Below is a small trained network, with its code and all its weights. Each question gives an input and a class and asks what happens when units are switched off, that is, made to give their printed mean instead of their output.

import numpy as np


def w(rows, s, z=0):
    codes = np.array(rows[::2]) - 128.0
    scale = np.full(codes.shape[1], s)
    scale[-1] = z or s
    return codes * scale


def f(y):
    return np.maximum(y, 0)


def log_softmax(a):
    a = a - a.max(-1, keepdims=True)
    return a - np.log(np.exp(a).sum(-1, keepdims=True))


def net(x, mask):
    res = np.array(x, float).reshape(1, 4) / 4 @ E
    y = f(res @ A[0][:, :-1].T + A[0][:, -1])
    res = res + np.where(mask, y, B[0][:, -1]) @ B[0][:, :-1]
    return log_softmax(res[-1] @ U[:, :-1].T + U[:, -1])


A, B = {}, {}
E = w([
[130,177,188,104,243,85,104],'x0',
[132,129,129,143,137,139,121],'x1',
[6,61,114,117,171,115,97],'x2',
[89,173,151,58,81,181,80],'x3',
],0.012)
A[0] = w([
[74,81,95,94,174,132,129,16],'n0',
[204,198,124,145,100,169,168,53],'n1',
[141,158,182,100,178,89,95,111],'n2',
[124,187,177,112,174,92,122,114],'n3',
[149,128,179,100,161,104,114,123],'n4',
[246,210,153,106,102,114,172,4],'n5',
[85,86,86,118,140,93,57,89],'n6',
[122,178,167,121,174,84,136,123],'n7',
[111,192,146,65,101,149,103,57],'n8',
[145,90,30,137,46,175,143,195],'n9',
[144,117,118,179,150,53,183,79],'n10',
[174,120,133,118,136,156,119,124],'n11',
[143,131,131,98,160,108,108,91],'n12',
[164,102,99,151,157,64,181,83],'n13',
[123,179,159,74,94,175,38,26],'n14',
],0.011,0.0023)
B[0] = w([
[83,54,231,79,160,120,161,192],'n0',
[81,76,218,106,177,94,192,223],'n1',
[116,213,146,235,67,81,142,198],'n2',
[92,214,118,233,46,85,109,196],'n3',
[88,158,111,127,62,49,134,173],'n4',
[75,85,230,59,197,185,197,242],'n5',
[74,108,209,86,203,135,238,195],'n6',
[169,175,90,195,45,41,152,188],'n7',
[192,60,41,103,143,177,59,198],'n8',
[116,235,90,248,41,34,179,253],'n9',
[221,69,3,31,180,185,51,189],'n10',
[69,116,133,115,149,125,144,155],'n11',
[140,173,129,166,123,101,139,157],'n12',
[252,104,58,93,171,213,14,188],'n13',
[208,74,39,72,161,221,24,216],'n14',
],0.0066,0.012)
U = w([
[115,214,123,226,42,96,151,198],'0',
[65,114,254,88,191,164,202,188],'1',
[201,126,59,97,140,193,25,6],'2',
],0.0092,0.0013)

Each question gives the input, the list of numbers given to net, and the class t.
The units are the neurons (one row each of A and B). Each row of codes is followed by its name. A weight is (code - 128) times the scale printed after its matrix; where a second scale follows, it is the last column's (A, B and U).
mask holds one flag per neuron, in row order. A switched-off neuron (its flag False) gives its mean, the last column of its row in B, instead of its output. The means were averaged over made-up inputs and are rounded, as every weight is.
A unit's drop is (log p(t) with every unit on - log p(t) with that unit switched off) / (log p(t) with every unit on - log p(t) with every unit switched off).
unit that matters most: the unit with the biggest drop
k most important neurons: the k neurons with the biggest drops, biggest first
drop when u is switched off: that unit's drop, to one decimal
input [-4,-6,1,7], class 2: unit that matters most => n14
input [8,-5,0,7], class 0: 3 most important neurons => [n2; n3; n7]
input [-3,-5,-6,-8], class 2: 2 most important neurons => [n13; n10]
input [1,-7,-3,-3], class 1: 4 most important neurons => [n14; n5; n8; n9]
input [6,0,0,7], class 2: 3 most important neurons => [n14; n8; n9]
input [6,-5,-1,-7], class 2: 2 most important neurons => [n10; n13]
input [7,3,-3,-6], class 0: 4 most important neurons => [n2; n3; n7; n14]
input [-5,-4,3,-6], class 2: 2 most important neurons => [n10; n13]
input [6,-3,-8,1], class 1: 3 most important neurons => [n5; n1; n9]
input [-4,-2,-8,-5], class 1: 2 most important neurons => [n5; n1]
input [-5,-1,4,7], class 2: 2 most important neurons => [n14; n8]
input [6,7,3,-6], class 0: 2 most important neurons => [n2; n14]
input [6,-4,5,6], class 0: 2 most important neurons => [n2; n3]
input [-6,-6,-7,5], class 1: unit that matters most => n5
input [5,6,5,2], class 0: drop when n3 is switched off => 0.3
input [0,-4,0,-8], class 2: drop when n6 is switched off => 0.0
input [6,-8,-7,-8], class 2: drop when n10 is switched off => 2.3
